Below is a small trained network, with its code and all its weights. Each question gives an input and a target symbol and asks what happens when units are switched off, that is, made to give their printed mean instead of their output.

import numpy as np


def w(rows, s, z=0):
    codes = np.array(rows[::2]) - 128.0
    scale = np.full(codes.shape[1], s)
    scale[-1] = z or s
    return codes * scale


def norm(h):
    return h / np.sqrt((h * h).mean(-1, keepdims=True) + 1e-5)


def f(y):
    return y / 2 * (1 + np.tanh(0.7978845608 * (y + 0.044715 * y**3)))


def softmax(a):
    e = np.exp(a - a.max(-1, keepdims=True))
    return e / e.sum(-1, keepdims=True)


def log_softmax(a):
    a = a - a.max(-1, keepdims=True)
    return a - np.log(np.exp(a).sum(-1, keepdims=True))


def net(x, mask):
    ids = ['ΘΠΣΦΨΩαεζητ'.index(c) for c in x.split()]
    T = len(ids)
    res = E[ids] + P[:T]
    u = 0
    for l in range(3):
        r = norm(res)
        for j in range(2):
            rows = slice(4 * j, 4 * j + 4)
            q, k, v = (r @ M[l][rows].T for M in (Q, K, V))
            z = softmax(np.where(np.tri(T) > 0, q @ k.T / 4**0.5, -1e9)) @ v
            o = O[l][rows]
            res = res + np.where(mask[u + j], z, o[:, -1]) @ o[:, :-1]
        u += 2
        y = f(norm(res) @ A[l][:, :-1].T + A[l][:, -1])
        res = res + np.where(mask[u : u + 4], y, B[l][:, -1]) @ B[l][:, :-1]
        u += 4
    return log_softmax(norm(res)[-1] @ U[:, :-1].T + U[:, -1])


Q, K, V, O, A, B = {}, {}, {}, {}, {}, {}
E = w([
[113,227,251,148],'Θ',
[120,92,145,134],'Π',
[79,129,169,74],'Σ',
[2,232,128,169],'Φ',
[186,116,178,122],'Ψ',
[96,122,139,63],'Ω',
[139,92,141,188],'α',
[144,113,119,201],'ε',
[36,104,29,124],'ζ',
[127,152,63,62],'η',
[132,102,102,107],'τ',
],0.0066)
P = w([
[191,185,5,183],'0',
[195,146,40,188],'1',
[188,130,88,151],'2',
[183,114,120,140],'3',
[190,100,117,136],'4',
[192,104,120,138],'5',
[186,98,125,133],'6',
[179,94,120,126],'7',
],0.0012)
Q[0] = w([
[172,96,21,142],'L0H0',
[253,117,100,100],'L0H0',
[9,194,53,96],'L0H0',
[152,161,172,58],'L0H0',
[72,109,141,179],'L0H1',
[191,79,73,95],'L0H1',
[134,45,143,48],'L0H1',
[132,146,164,105],'L0H1',
],0.0047)
K[0] = w([
[223,125,23,115],'L0H0',
[191,47,101,8],'L0H0',
[23,202,43,162],'L0H0',
[4,97,160,17],'L0H0',
[171,15,181,93],'L0H1',
[53,176,101,58],'L0H1',
[124,202,42,90],'L0H1',
[135,171,101,165],'L0H1',
],0.0041)
V[0] = w([
[182,153,114,190],'L0H0',
[146,167,82,74],'L0H0',
[83,102,134,167],'L0H0',
[135,176,233,137],'L0H0',
[60,110,187,146],'L0H1',
[70,170,157,145],'L0H1',
[164,4,102,147],'L0H1',
[201,68,223,126],'L0H1',
],0.0035)
O[0] = w([
[92,183,108,92,225],'L0H0',
[134,59,132,77,20],'L0H0',
[119,196,160,134,147],'L0H0',
[193,173,45,151,255],'L0H0',
[3,149,101,219,143],'L0H1',
[83,65,143,134,128],'L0H1',
[173,161,108,157,178],'L0H1',
[125,196,23,12,217],'L0H1',
],0.0025,0.00029)
A[0] = w([
[120,118,1,165,133],'L0N0',
[117,82,103,95,5],'L0N1',
[215,22,27,69,217],'L0N2',
[109,89,105,98,24],'L0N3',
],0.0037,0.0012)
B[0] = w([
[109,132,140,72,154],'L0N0',
[115,188,208,117,108],'L0N1',
[58,101,252,185,250],'L0N2',
[121,196,196,106,110],'L0N3',
],0.0042,0.002)
Q[1] = w([
[193,66,104,140],'L1H0',
[151,217,174,117],'L1H0',
[146,191,156,155],'L1H0',
[3,198,110,118],'L1H0',
[230,76,156,109],'L1H1',
[111,79,127,97],'L1H1',
[194,222,103,166],'L1H1',
[102,175,136,75],'L1H1',
],0.0054)
K[1] = w([
[139,48,130,130],'L1H0',
[112,216,239,123],'L1H0',
[116,169,225,115],'L1H0',
[93,214,67,101],'L1H0',
[78,107,77,176],'L1H1',
[156,182,189,155],'L1H1',
[118,4,120,94],'L1H1',
[186,135,168,101],'L1H1',
],0.0045)
V[1] = w([
[155,177,170,71],'L1H0',
[32,172,117,78],'L1H0',
[161,254,200,118],'L1H0',
[119,148,140,191],'L1H0',
[157,121,84,75],'L1H1',
[78,70,110,128],'L1H1',
[188,53,117,114],'L1H1',
[106,185,200,46],'L1H1',
],0.0034)
O[1] = w([
[149,30,128,114,125],'L1H0',
[251,118,67,17,145],'L1H0',
[187,47,158,203,225],'L1H0',
[152,150,167,211,212],'L1H0',
[130,117,10,150,7],'L1H1',
[90,58,114,43,120],'L1H1',
[172,9,43,187,44],'L1H1',
[176,136,102,21,163],'L1H1',
],0.0025,0.0011)
A[1] = w([
[115,104,73,154,48],'L1N0',
[49,139,74,158,3],'L1N1',
[75,109,145,183,158],'L1N2',
[40,131,1,143,59],'L1N3',
],0.0041,0.0025)
B[1] = w([
[81,220,210,36,41],'L1N0',
[58,2,147,117,65],'L1N1',
[154,203,68,124,249],'L1N2',
[162,38,188,21,115],'L1N3',
],0.0035,0.0012)
Q[2] = w([
[139,221,243,225],'L2H0',
[168,124,213,148],'L2H0',
[194,165,215,251],'L2H0',
[90,167,237,217],'L2H0',
[26,129,142,221],'L2H1',
[2,123,166,196],'L2H1',
[172,157,68,192],'L2H1',
[93,138,182,36],'L2H1',
],0.0038)
K[2] = w([
[203,193,253,177],'L2H0',
[151,203,174,185],'L2H0',
[151,164,220,126],'L2H0',
[224,220,172,151],'L2H0',
[18,152,162,95],'L2H1',
[44,162,170,157],'L2H1',
[142,141,199,96],'L2H1',
[139,119,12,164],'L2H1',
],0.0045)
V[2] = w([
[165,211,114,78],'L2H0',
[189,209,158,88],'L2H0',
[162,142,160,56],'L2H0',
[196,36,185,159],'L2H0',
[147,122,79,202],'L2H1',
[76,136,61,118],'L2H1',
[143,154,86,74],'L2H1',
[254,63,128,90],'L2H1',
],0.0035)
O[2] = w([
[150,196,171,175,119],'L2H0',
[130,188,152,181,183],'L2H0',
[100,191,127,154,104],'L2H0',
[61,100,115,167,161],'L2H0',
[218,85,139,137,123],'L2H1',
[156,120,91,60,77],'L2H1',
[144,198,105,58,51],'L2H1',
[141,121,254,86,4],'L2H1',
],0.0032,0.0014)
A[2] = w([
[175,80,115,179,37],'L2N0',
[128,106,100,198,16],'L2N1',
[209,96,108,209,173],'L2N2',
[253,128,157,169,254],'L2N3',
],0.004,0.0019)
B[2] = w([
[50,139,148,91,114],'L2N0',
[84,166,160,101,118],'L2N1',
[139,136,173,2,210],'L2N2',
[164,89,98,73,251],'L2N3',
],0.0058,0.002)
U = w([
[201,253,221,204,161],'Θ',
[118,160,113,70,48],'Π',
[99,189,130,28,61],'Σ',
[17,233,52,213,186],'Φ',
[245,56,207,32,181],'Ψ',
[73,101,179,114,3],'Ω',
[141,125,101,126,131],'α',
[191,57,41,205,135],'ε',
[26,45,55,65,181],'ζ',
[62,102,182,74,37],'η',
[49,52,224,204,155],'τ',
],0.006,0.0028)

Each question gives the input, a string of symbols that net reads in full, and the target symbol t.
The units are the heads (4 rows each of Q, K, V and O) and the neurons (one row each of A and B). Each row of codes is followed by its name. A weight is (code - 128) times the scale printed after its matrix; where a second scale follows, it is the last column's (O, A, B and U).
mask holds one flag per unit, layer by layer, with each layer's heads first. A switched-off unit (its flag False) gives its mean, the last column of its rows in O or B, instead of its output. The means were averaged over made-up inputs and are rounded, as every weight is.
A unit's drop is (log p(t) with every unit on - log p(t) with that unit switched off) / (log p(t) with every unit on - log p(t) with every unit switched off).
The circuit of an input: a set's keep is (log p(t) with only the set's units on - log p(t) with every unit switched off) / (log p(t) with every unit on - log p(t) with every unit switched off). Starting from the 12 units with the biggest drops (on a tie, the unit counted first), units are removed one at a time, each time the one whose removal leaves the highest keep (on an exact tie, the one counted first), for as long as the keep stays at least 0.8.
circuit, biggest first: the units of the circuit, biggest drop first
unit that matters most: the unit with the biggest drop
k most important neurons: the k neurons with the biggest drops, biggest first
top k neurons in layer l: the k neurons of layer l with the biggest drops, biggest first
which heads matter: for each layer, one digit per head in row order, 1 if its drop is at least 0.15 and else 0, layers parted by /
input Σ Σ Ψ Θ α, target Θ: 2 most important neurons -> [L0N2 L1N2]
input Φ τ Ω Θ η, target Φ: circuit, biggest first -> [L2N3 L2N2 L0N2]
input Φ Φ Ψ Φ Σ, target Φ: circuit, biggest first -> [L2H1 L2N2 L2N3 L1N3]
input η η τ, target τ: unit that matters most -> L0N2
input Φ Ψ Ψ Σ Θ Θ Ω α, target Θ: which heads matter -> 11 / 01 / 11
input Φ Φ ζ Σ Ψ Σ, target Φ: 3 most important neurons -> [L2N2 L2N3 L1N3]
input Θ η ε, target Θ: 2 most important neurons -> [L0N2 L2N2]
input τ Ψ η Ψ Π η, target τ: 4 most important neurons -> [L0N2 L2N2 L2N3 L1N2]
input Θ Ψ Ω, target τ: top 2 neurons in layer 1 -> [L1N2 L1N0]
input Ψ Ψ ζ Σ Φ Φ ε ε, target Ψ: top 2 neurons in layer 2 -> [L2N2 L2N3]
input Θ α ζ Θ Θ η η, target Θ: 4 most important neurons -> [L0N2 L2N2 L2N3 L1N3]
input Θ Π τ ε, target Θ: circuit, biggest first -> [L1H0 L2N2 L0H1]
input α Φ Θ η Θ Ω, target Θ: 2 most important neurons -> [L2N2 L1N3]
input Φ Θ Ψ Φ ζ Π η, target Φ: circuit, biggest first -> [L2N2 L0N2 L2N3]
input Θ Φ Θ Σ Ψ Ω η, target Θ: which heads matter -> 10 / 11 / 10
input Π Θ τ ε Θ Ω, target Θ: unit that matters most -> L1N3
input ζ Ψ α Σ, target ζ: 3 most important neurons -> [L0N2 L2N2 L1N2]
input Ψ Ψ Ψ Θ Ψ Ω Π η, target Ψ: 2 most important neurons -> [L0N2 L1N2]
input τ Θ η, target τ: which heads matter -> 11 / 10 / 00
input τ η α Σ, target τ: top 2 neurons in layer 0 -> [L0N2 L0N0]
input Ψ η Φ η α, target Ψ: which heads matter -> 01 / 01 / 00
input τ ε Θ τ Σ, target τ: 3 most important neurons -> [L2N2 L2N3 L1N2]
input Θ ζ α Σ, target Θ: 3 most important neurons -> [L2N3 L2N2 L1N3]
input Ψ Θ Ω η Θ α Ω ε, target Ψ: 2 most important neurons -> [L2N2 L2N3]
input Σ Θ Φ η α, target Ψ: which heads matter -> 00 / 00 / 00
input Ψ Ψ Σ ζ Ψ τ Σ, target Ψ: 2 most important neurons -> [L0N2 L2N0]
input Θ Φ τ Π η Σ, target Θ: most important neuron -> [L2N3]
input Ψ Ψ Σ τ η, target Ψ: top 2 neurons in layer 1 -> [L1N2 L1N1]
